Below are the code and all the weights of a small trained network. Each question names an input and a class and asks about switching units off, where a switched-off unit gives its printed mean instead of its output.

import numpy as np


def w(rows, s, z=0):
    codes = np.array(rows[::2]) - 128.0
    scale = np.full(codes.shape[1], s)
    scale[-1] = z or s
    return codes * scale


def f(y):
    return np.maximum(y, 0)


def log_softmax(a):
    a = a - a.max(-1, keepdims=True)
    return a - np.log(np.exp(a).sum(-1, keepdims=True))


def net(x, mask):
    res = np.array(x, float).reshape(1, 6) / 4 @ E
    y = f(res @ A[0][:, :-1].T + A[0][:, -1])
    res = res + np.where(mask, y, B[0][:, -1]) @ B[0][:, :-1]
    return log_softmax(res[-1] @ U[:, :-1].T + U[:, -1])


A, B = {}, {}
E = w([
[207,116,66],'x0',
[127,131,129],'x1',
[130,129,130],'x2',
[127,128,127],'x3',
[183,159,228],'x4',
[90,252,148],'x5',
],0.011)
A[0] = w([
[140,165,135,114],'n0',
[109,127,89,67],'n1',
[172,166,177,93],'n2',
[146,109,180,163],'n3',
[122,167,115,41],'n4',
[129,52,119,116],'n5',
[57,118,70,69],'n6',
[73,124,68,109],'n7',
[136,157,142,155],'n8',
[138,75,66,93],'n9',
[174,154,192,52],'n10',
[91,118,157,255],'n11',
[144,182,145,116],'n12',
[107,174,104,58],'n13',
[108,169,95,124],'n14',
[134,66,172,80],'n15',
[83,139,191,104],'n16',
[165,130,166,63],'n17',
[144,158,119,133],'n18',
[174,162,61,117],'n19',
[90,114,91,132],'n20',
[122,162,165,118],'n21',
[105,165,187,149],'n22',
[78,125,178,105],'n23',
[129,129,128,119],'n24',
[161,199,108,92],'n25',
[80,145,51,15],'n26',
[166,144,61,124],'n27',
[3,86,146,140],'n28',
[156,117,221,39],'n29',
[89,190,63,171],'n30',
[99,101,186,157],'n31',
[122,58,137,73],'n32',
[125,185,143,111],'n33',
[107,102,104,157],'n34',
[37,85,95,130],'n35',
[174,76,150,129],'n36',
[129,83,142,42],'n37',
[183,137,103,99],'n38',
[99,177,117,152],'n39',
],0.015,0.0066)
B[0] = w([
[91,64,153,171],'n0',
[115,173,253,160],'n1',
[121,169,127,203],'n2',
[110,211,46,196],'n3',
[58,102,203,151],'n4',
[61,155,131,219],'n5',
[134,234,198,212],'n6',
[169,201,239,218],'n7',
[126,86,65,182],'n8',
[66,157,124,228],'n9',
[122,177,184,197],'n10',
[197,88,26,232],'n11',
[109,78,135,198],'n12',
[52,104,123,171],'n13',
[70,45,132,190],'n14',
[50,126,115,180],'n15',
[137,92,121,205],'n16',
[114,236,167,162],'n17',
[38,65,53,163],'n18',
[198,84,170,202],'n19',
[148,176,159,195],'n20',
[136,91,134,194],'n21',
[168,152,108,234],'n22',
[184,117,150,189],'n23',
[132,127,120,128],'n24',
[49,84,115,193],'n25',
[112,176,217,196],'n26',
[205,82,164,205],'n27',
[230,60,144,241],'n28',
[119,193,187,201],'n29',
[145,108,72,255],'n30',
[180,90,108,196],'n31',
[28,91,142,188],'n32',
[91,84,125,204],'n33',
[144,184,94,190],'n34',
[147,166,131,233],'n35',
[57,133,96,205],'n36',
[68,115,172,151],'n37',
[177,69,251,170],'n38',
[91,85,96,215],'n39',
],0.0053,0.0088)
U = w([
[123,149,90,254],'0',
[108,252,130,37],'1',
[124,139,82,219],'2',
[40,108,108,17],'3',
[188,80,137,52],'4',
],0.014,0.0089)

Each question gives the input, the list of numbers given to net, and the class t.
The units are the neurons (one row each of A and B). Each row of codes is followed by its name. A weight is (code - 128) times the scale printed after its matrix; where a second scale follows, it is the last column's (A, B and U).
mask holds one flag per neuron, in row order. A switched-off neuron (its flag False) gives its mean, the last column of its row in B, instead of its output. The means were averaged over made-up inputs and are rounded, as every weight is.
A unit's drop is (log p(t) with every unit on - log p(t) with that unit switched off) / (log p(t) with every unit on - log p(t) with every unit switched off).
The circuit of an input: a set's keep is (log p(t) with only the set's units on - log p(t) with every unit switched off) / (log p(t) with every unit on - log p(t) with every unit switched off). Starting from the 12 units with the biggest drops (on a tie, the unit counted first), units are removed one at a time, each time the one whose removal leaves the highest keep (on an exact tie, the one counted first), for as long as the keep stays at least 0.8.
circuit, biggest first: the units of the circuit, biggest drop first
most important unit: the unit with the biggest drop
top k neurons: the k neurons with the biggest drops, biggest first
drop when u is switched off: that unit's drop, to one decimal
input [8,8,-5,-1,0,5], class 4: most important unit => n19
input [8,-8,-1,5,-2,3], class 4: circuit, biggest first => [n19, n27]
input [-6,-7,7,-4,-2,7], class 0: circuit, biggest first => [n28, n11]
input [-4,-3,-2,-3,5,-7], class 3: circuit, biggest first => [n15, n36]
input [-4,7,-3,-1,-8,5], class 1: top 3 neurons => [n6, n7, n26]
input [1,-6,-2,1,4,-5], class 3: circuit, biggest first => [n36, n15, n28]
input [-8,-6,-4,-7,-6,5], class 4: circuit, biggest first => [n28, n23]
input [-5,8,6,-7,0,-8], class 3: top 2 neurons => [n32, n15]
input [-4,-2,4,-1,6,-2], class 1: top 2 neurons => [n29, n3]
input [-1,-1,-3,-1,-7,3], class 1: top 3 neurons => [n6, n7, n26]
input [0,4,-1,4,-2,-6], class 3: top 2 neurons => [n32, n5]
input [-8,-5,5,-7,1,-5], class 4: top 2 neurons => [n28, n31]
input [-8,-4,-1,-5,-6,-6], class 4: drop when n7 is switched off => 0.1
input [-8,-4,-6,0,-8,2], class 1: drop when n35 is switched off => 0.2
input [8,-3,-1,-1,-8,-5], class 1: drop when n1 is switched off => 0.1
input [0,-1,-3,6,6,0], class 1: top neuron => [n29]
